Below is a small trained network, with its code and all its weights. Each question gives an input and a class and asks what happens when units are switched off, that is, made to give their printed mean instead of their output.

import numpy as np


def w(rows, s, z=0):
    codes = np.array(rows[::2]) - 128.0
    scale = np.full(codes.shape[1], s)
    scale[-1] = z or s
    return codes * scale


def norm(h):
    return h / np.sqrt((h * h).mean(-1, keepdims=True) + 1e-5)


def f(y):
    return np.maximum(y, 0)


def log_softmax(a):
    a = a - a.max(-1, keepdims=True)
    return a - np.log(np.exp(a).sum(-1, keepdims=True))


def net(x, mask):
    res = np.array(x, float).reshape(1, 2) / 4 @ E
    u = 0
    for l in range(3):
        y = f(norm(res) @ A[l][:, :-1].T + A[l][:, -1])
        res = res + np.where(mask[u : u + 11], y, B[l][:, -1]) @ B[l][:, :-1]
        u += 11
    return log_softmax(norm(res)[-1] @ U[:, :-1].T + U[:, -1])


A, B = {}, {}
E = w([
[5,189,133],'x0',
[195,189,99],'x1',
],0.0024)
A[0] = w([
[174,91,217,84],'L0N1',
[118,136,113,174],'L0N2',
[130,123,114,87],'L0N3',
[93,112,19,44],'L0N4',
[226,89,204,30],'L0N5',
[183,191,102,126],'L0N6',
[125,212,79,120],'L0N7',
[204,99,159,16],'L0N8',
[156,102,175,135],'L0N9',
[217,2,99,4],'L0N10',
[210,237,122,6],'L0N11',
],0.0058,0.0015)
B[0] = w([
[98,156,145,182],'L0N1',
[152,138,160,149],'L0N2',
[118,120,171,128],'L0N3',
[28,165,120,133],'L0N4',
[143,32,147,218],'L0N5',
[84,102,78,193],'L0N6',
[254,162,106,184],'L0N7',
[171,79,150,190],'L0N8',
[30,138,117,170],'L0N9',
[140,103,201,252],'L0N10',
[148,167,71,200],'L0N11',
],0.0036,0.0037)
A[1] = w([
[188,140,88,26],'L1N1',
[147,146,197,61],'L1N2',
[65,96,160,207],'L1N3',
[90,148,116,212],'L1N4',
[137,183,86,118],'L1N5',
[156,182,126,24],'L1N6',
[127,205,72,120],'L1N7',
[73,122,113,135],'L1N8',
[84,123,128,32],'L1N9',
[158,37,122,147],'L1N10',
[145,136,254,8],'L1N11',
],0.0066,0.0011)
B[1] = w([
[108,149,56,184],'L1N1',
[117,104,171,148],'L1N2',
[247,113,37,242],'L1N3',
[138,24,144,185],'L1N4',
[97,116,210,185],'L1N5',
[72,40,175,161],'L1N6',
[86,130,239,205],'L1N7',
[110,54,38,182],'L1N8',
[129,113,101,161],'L1N9',
[153,254,95,253],'L1N10',
[173,79,164,184],'L1N11',
],0.0034,0.0032)
A[2] = w([
[132,159,197,91],'L2N1',
[82,23,5,34],'L2N2',
[88,200,108,122],'L2N3',
[104,104,153,85],'L2N4',
[144,161,212,67],'L2N5',
[112,204,179,213],'L2N6',
[112,98,143,86],'L2N7',
[127,180,63,3],'L2N8',
[197,112,1,166],'L2N9',
[171,75,69,201],'L2N10',
[103,169,32,206],'L2N11',
],0.0066,0.0013)
B[2] = w([
[60,114,31,155],'L2N1',
[70,64,80,228],'L2N2',
[150,145,198,151],'L2N3',
[203,245,129,144],'L2N4',
[122,90,106,163],'L2N5',
[93,146,180,169],'L2N6',
[152,251,84,146],'L2N7',
[255,119,200,147],'L2N8',
[43,183,112,254],'L2N9',
[62,112,105,243],'L2N10',
[201,74,133,184],'L2N11',
],0.0039,0.0044)
U = w([
[207,22,184,202],'0',
[108,128,148,4],'1',
[190,201,217,160],'2',
[34,43,35,192],'3',
[10,195,245,157],'4',
[184,189,21,170],'5',
[107,125,150,5],'6',
[107,128,148,1],'7',
],0.014,0.0085)

Each question gives the input, the list of numbers given to net, and the class t.
The units are the neurons (one row each of A and B). Each row of codes is followed by its name. A weight is (code - 128) times the scale printed after its matrix; where a second scale follows, it is the last column's (A, B and U).
mask holds one flag per neuron, layer by layer. A switched-off neuron (its flag False) gives its mean, the last column of its row in B, instead of its output. The means were averaged over made-up inputs and are rounded, as every weight is.
A unit's drop is (log p(t) with every unit on - log p(t) with that unit switched off) / (log p(t) with every unit on - log p(t) with every unit switched off).
unit that matters most: the unit with the biggest drop
top k neurons: the k neurons with the biggest drops, biggest first
k most important neurons of layer l: the k neurons of layer l with the biggest drops, biggest first
drop of u: that unit's drop, to one decimal
input [2,7], class 2: top 2 neurons : L0N7; L1N7
input [0,2], class 2: top 2 neurons : L1N7; L1N3
input [4,0], class 4: top 3 neurons : L0N5; L0N10; L0N7
input [-8,4], class 5: top 2 neurons : L1N10; L1N7
input [3,7], class 2: 2 most important neurons of layer 0 : L0N7; L0N11
input [3,0], class 4: unit that matters most : L0N5
input [-6,4], class 5: top 2 neurons : L1N10; L2N2
input [3,6], class 2: top 2 neurons : L0N7; L0N11
input [-1,-2], class 0: top 3 neurons : L0N10; L0N6; L1N11
input [3,4], class 4: top 3 neurons : L1N7; L1N5; L1N3
input [1,3], class 2: top 2 neurons : L0N7; L0N11
input [0,0], class 0: 3 most important neurons of layer 0 : L0N7; L0N11; L0N6
input [1,7], class 2: top 2 neurons : L1N7; L1N3
input [-3,-4], class 0: unit that matters most : L0N10
input [1,4], class 2: top 2 neurons : L0N7; L1N7
input [0,6], class 2: top 3 neurons : L1N7; L1N3; L0N5
input [-2,2], class 5: 4 most important neurons of layer 0 : L0N5; L0N11; L0N8; L0N6
input [5,8], class 4: 2 most important neurons of layer 2 : L2N6; L2N1
input [1,8], class 2: drop of L1N3 : 0.2
input [2,2], class 4: drop of L1N7 : 0.7
input [2,1], class 4: drop of L0N5 : 0.1
input [4,4], class 4: unit that matters most : L1N7
